Below is a small trained network, with its code and all its weights. Each question gives an input and a target symbol and asks what happens when units are switched off, that is, made to give their printed mean instead of their output.

import numpy as np


def w(rows, s, z=0):
    codes = np.array(rows[::2]) - 128.0
    scale = np.full(codes.shape[1], s)
    scale[-1] = z or s
    return codes * scale


def f(y):
    return np.maximum(y, 0)


def softmax(a):
    e = np.exp(a - a.max(-1, keepdims=True))
    return e / e.sum(-1, keepdims=True)


def log_softmax(a):
    a = a - a.max(-1, keepdims=True)
    return a - np.log(np.exp(a).sum(-1, keepdims=True))


def net(x, mask):
    ids = ['ΛΞαβγδμπτ'.index(c) for c in x.split()]
    T = len(ids)
    res = E[ids] + P[:T]
    u = 0
    for l in range(2):
        r = res
        for j in range(2):
            rows = slice(3 * j, 3 * j + 3)
            q, k, v = (r @ M[l][rows].T for M in (Q, K, V))
            z = softmax(np.where(np.tri(T) > 0, q @ k.T / 3**0.5, -1e9)) @ v
            o = O[l][rows]
            res = res + np.where(mask[u + j], z, o[:, -1]) @ o[:, :-1]
        u += 2
        y = f(res @ A[l][:, :-1].T + A[l][:, -1])
        res = res + np.where(mask[u : u + 8], y, B[l][:, -1]) @ B[l][:, :-1]
        u += 8
    return log_softmax(res[-1] @ U[:, :-1].T + U[:, -1])


Q, K, V, O, A, B = {}, {}, {}, {}, {}, {}
E = w([
[142,8,198,133,194,113,168],'Λ',
[85,86,115,160,189,141,74],'Ξ',
[59,87,73,151,175,88,98],'α',
[105,103,204,162,51,90,153],'β',
[118,76,109,117,106,144,219],'γ',
[68,87,104,97,65,137,39],'δ',
[76,197,143,129,181,156,116],'μ',
[93,150,162,57,175,129,183],'π',
[190,157,138,52,231,122,69],'τ',
],0.016)
P = w([
[73,2,160,155,178,181,122],'0',
[71,49,159,148,153,178,120],'1',
[72,75,114,139,107,174,121],'2',
[70,122,111,117,69,150,121],'3',
[58,139,114,103,52,115,123],'4',
[55,158,130,93,43,79,122],'5',
],0.0055)
Q[0] = w([
[92,139,134,148,149,125,81],'L0H0',
[253,195,161,165,140,134,178],'L0H0',
[112,122,173,155,100,142,176],'L0H0',
[106,42,151,131,100,91,172],'L0H1',
[99,80,107,124,132,144,96],'L0H1',
[177,172,126,146,123,132,129],'L0H1',
],0.014)
K[0] = w([
[134,158,39,141,120,105,141],'L0H0',
[95,3,164,168,194,204,97],'L0H0',
[76,62,235,237,51,104,160],'L0H0',
[99,103,193,126,10,124,127],'L0H1',
[99,89,70,67,70,191,93],'L0H1',
[178,112,143,214,191,118,133],'L0H1',
],0.0084)
V[0] = w([
[179,157,120,128,183,169,66],'L0H0',
[132,168,208,144,76,134,162],'L0H0',
[47,91,136,249,31,67,103],'L0H0',
[124,133,120,182,255,76,237],'L0H1',
[102,76,50,151,146,235,171],'L0H1',
[91,79,104,77,106,4,40],'L0H1',
],0.0057)
O[0] = w([
[254,145,143,124,111,64,110,65],'L0H0',
[78,25,98,138,43,203,88,75],'L0H0',
[45,73,220,59,189,160,89,144],'L0H0',
[94,164,205,200,169,74,150,73],'L0H1',
[187,114,77,212,169,53,167,255],'L0H1',
[125,158,70,47,106,120,111,239],'L0H1',
],0.0064,0.0029)
A[0] = w([
[130,44,14,134,179,138,83,254],'L0N0',
[133,75,134,108,123,233,251,229],'L0N1',
[151,83,210,215,113,90,157,98],'L0N2',
[166,114,216,138,200,81,91,145],'L0N3',
[122,83,112,245,137,67,123,219],'L0N4',
[97,61,164,67,224,100,165,242],'L0N5',
[98,156,120,165,214,49,83,237],'L0N6',
[32,254,118,95,168,158,134,227],'L0N7',
],0.0063,0.0018)
B[0] = w([
[127,127,106,128,53,46,53,232],'L0N0',
[89,144,197,47,114,5,175,225],'L0N1',
[206,36,74,86,200,142,75,165],'L0N2',
[172,119,199,127,123,173,81,173],'L0N3',
[220,70,111,253,106,126,121,189],'L0N4',
[106,200,194,128,76,64,111,254],'L0N5',
[122,181,174,181,98,155,71,207],'L0N6',
[54,190,153,152,255,195,119,191],'L0N7',
],0.0063,0.0076)
Q[1] = w([
[208,110,77,181,96,118,156],'L1H0',
[254,123,114,101,117,141,153],'L1H0',
[130,115,80,171,78,128,55],'L1H0',
[165,162,125,192,153,147,105],'L1H1',
[230,75,100,83,78,113,150],'L1H1',
[150,156,138,105,118,77,172],'L1H1',
],0.008)
K[1] = w([
[171,128,130,135,208,28,134],'L1H0',
[224,134,199,168,138,77,80],'L1H0',
[161,198,99,102,203,146,183],'L1H0',
[71,147,88,194,151,145,160],'L1H1',
[254,145,91,117,177,68,113],'L1H1',
[189,140,182,160,134,112,179],'L1H1',
],0.0071)
V[1] = w([
[146,63,90,93,91,140,10],'L1H0',
[170,87,119,90,91,130,38],'L1H0',
[179,89,162,1,39,40,191],'L1H0',
[88,239,135,168,178,75,189],'L1H1',
[122,125,121,129,90,189,132],'L1H1',
[152,142,148,154,90,71,120],'L1H1',
],0.0061)
O[1] = w([
[197,132,169,10,68,144,114,242],'L1H0',
[197,149,172,81,81,171,117,229],'L1H0',
[84,156,113,146,2,217,75,246],'L1H0',
[204,214,114,178,141,46,126,160],'L1H1',
[111,49,178,107,145,146,52,5],'L1H1',
[125,146,210,188,87,64,167,253],'L1H1',
],0.006,0.0032)
A[1] = w([
[165,54,93,133,48,13,140,131],'L1N0',
[168,170,208,37,146,91,180,161],'L1N1',
[162,115,121,68,106,254,33,116],'L1N2',
[96,42,58,138,127,81,169,46],'L1N3',
[154,135,20,181,207,133,146,83],'L1N4',
[137,120,154,138,136,94,170,103],'L1N5',
[183,23,140,155,146,124,113,186],'L1N6',
[34,91,194,118,101,138,173,3],'L1N7',
],0.0069,0.002)
B[1] = w([
[246,185,145,107,161,240,145,234],'L1N0',
[152,148,27,249,82,178,85,241],'L1N1',
[113,109,77,102,105,64,253,254],'L1N2',
[166,36,96,140,232,200,199,167],'L1N3',
[152,133,25,41,179,181,28,173],'L1N4',
[132,97,123,116,85,57,146,174],'L1N5',
[186,97,166,57,103,41,30,163],'L1N6',
[101,184,131,138,220,240,132,232],'L1N7',
],0.0056,0.0096)
U = w([
[157,103,223,107,139,101,88,169],'Λ',
[118,77,49,193,131,191,92,1],'Ξ',
[88,105,129,225,56,111,83,29],'α',
[91,142,206,128,160,210,77,244],'β',
[171,88,149,184,154,175,236,212],'γ',
[212,204,105,128,112,227,85,123],'δ',
[155,119,143,57,248,152,101,83],'μ',
[73,182,160,142,120,2,162,232],'π',
[105,114,126,74,108,57,116,127],'τ',
],0.006,0.0015)

Each question gives the input, a string of symbols that net reads in full, and the target symbol t.
The units are the heads (3 rows each of Q, K, V and O) and the neurons (one row each of A and B). Each row of codes is followed by its name. A weight is (code - 128) times the scale printed after its matrix; where a second scale follows, it is the last column's (O, A, B and U).
mask holds one flag per unit, layer by layer, with each layer's heads first. A switched-off unit (its flag False) gives its mean, the last column of its rows in O or B, instead of its output. The means were averaged over made-up inputs and are rounded, as every weight is.
A unit's drop is (log p(t) with every unit on - log p(t) with that unit switched off) / (log p(t) with every unit on - log p(t) with every unit switched off).
The circuit of an input: a set's keep is (log p(t) with only the set's units on - log p(t) with every unit switched off) / (log p(t) with every unit on - log p(t) with every unit switched off). Starting from the 12 units with the biggest drops (on a tie, the unit counted first), units are removed one at a time, each time the one whose removal leaves the highest keep (on an exact tie, the one counted first), for as long as the keep stays at least 0.8.
units of the circuit, in order: the units of the circuit, biggest drop first
unit that matters most: the unit with the biggest drop
k most important neurons: the k neurons with the biggest drops, biggest first
top k neurons in layer l: the k neurons of layer l with the biggest drops, biggest first
heads that matter: for each layer, one digit per head in row order, 1 if its drop is at least 0.15 and else 0, layers parted by /
input τ μ δ τ γ Ξ, target δ: units of the circuit, in order -> [L0H0, L1N0, L0H1]
input α β Λ Ξ, target β: 2 most important neurons -> [L1N1, L0N7]
input Ξ γ γ Ξ α, target α: unit that matters most -> L0N1
input τ δ δ π τ α, target δ: units of the circuit, in order -> [L0H0, L1N0, L0H1]
input γ δ α π Λ, target δ: 3 most important neurons -> [L1N1, L1N0, L0N1]
input γ Λ Λ α, target π: heads that matter -> 11 / 01
input γ β Λ α, target β: heads that matter -> 10 / 01
input γ τ τ δ δ π, target δ: units of the circuit, in order -> [L1H0, L0H1]
input β Λ Ξ, target β: units of the circuit, in order -> [L0H0, L1H1]
input γ Λ γ μ β Ξ, target μ: heads that matter -> 00 / 10
input μ δ π, target δ: 2 most important neurons -> [L1N1, L0N0]
input α μ π γ, target γ: 2 most important neurons -> [L1N3, L1N0]
input Ξ π π π, target π: heads that matter -> 01 / 11
input Λ π γ π γ α, target Ξ: top 2 neurons in layer 0 -> [L0N4, L0N1]
input Ξ τ π γ, target γ: heads that matter -> 01 / 00
input γ Ξ δ Ξ, target τ: heads that matter -> 01 / 11
input τ δ β Λ γ, target β: 2 most important neurons -> [L1N7, L0N1]
input π δ π α, target Ξ: heads that matter -> 00 / 10
input γ β Λ, target β: heads that matter -> 10 / 00
input τ μ α γ α μ, target μ: heads that matter -> 01 / 10
input τ Ξ μ, target μ: 2 most important neurons -> [L1N4, L0N7]
input γ γ π, target π: unit that matters most -> L0H1
input γ Ξ Ξ, target α: heads that matter -> 00 / 10
input γ μ γ δ, target μ: heads that matter -> 01 / 10
input π γ γ τ Ξ, target δ: heads that matter -> 10 / 00
input δ γ α, target τ: heads that matter -> 11 / 11
input γ μ δ δ, target μ: top neuron in layer 1 -> [L1N3]
input α β δ γ δ, target τ: heads that matter -> 11 / 10
input γ β μ π, target β: 2 most important neurons -> [L1N7, L0N7]
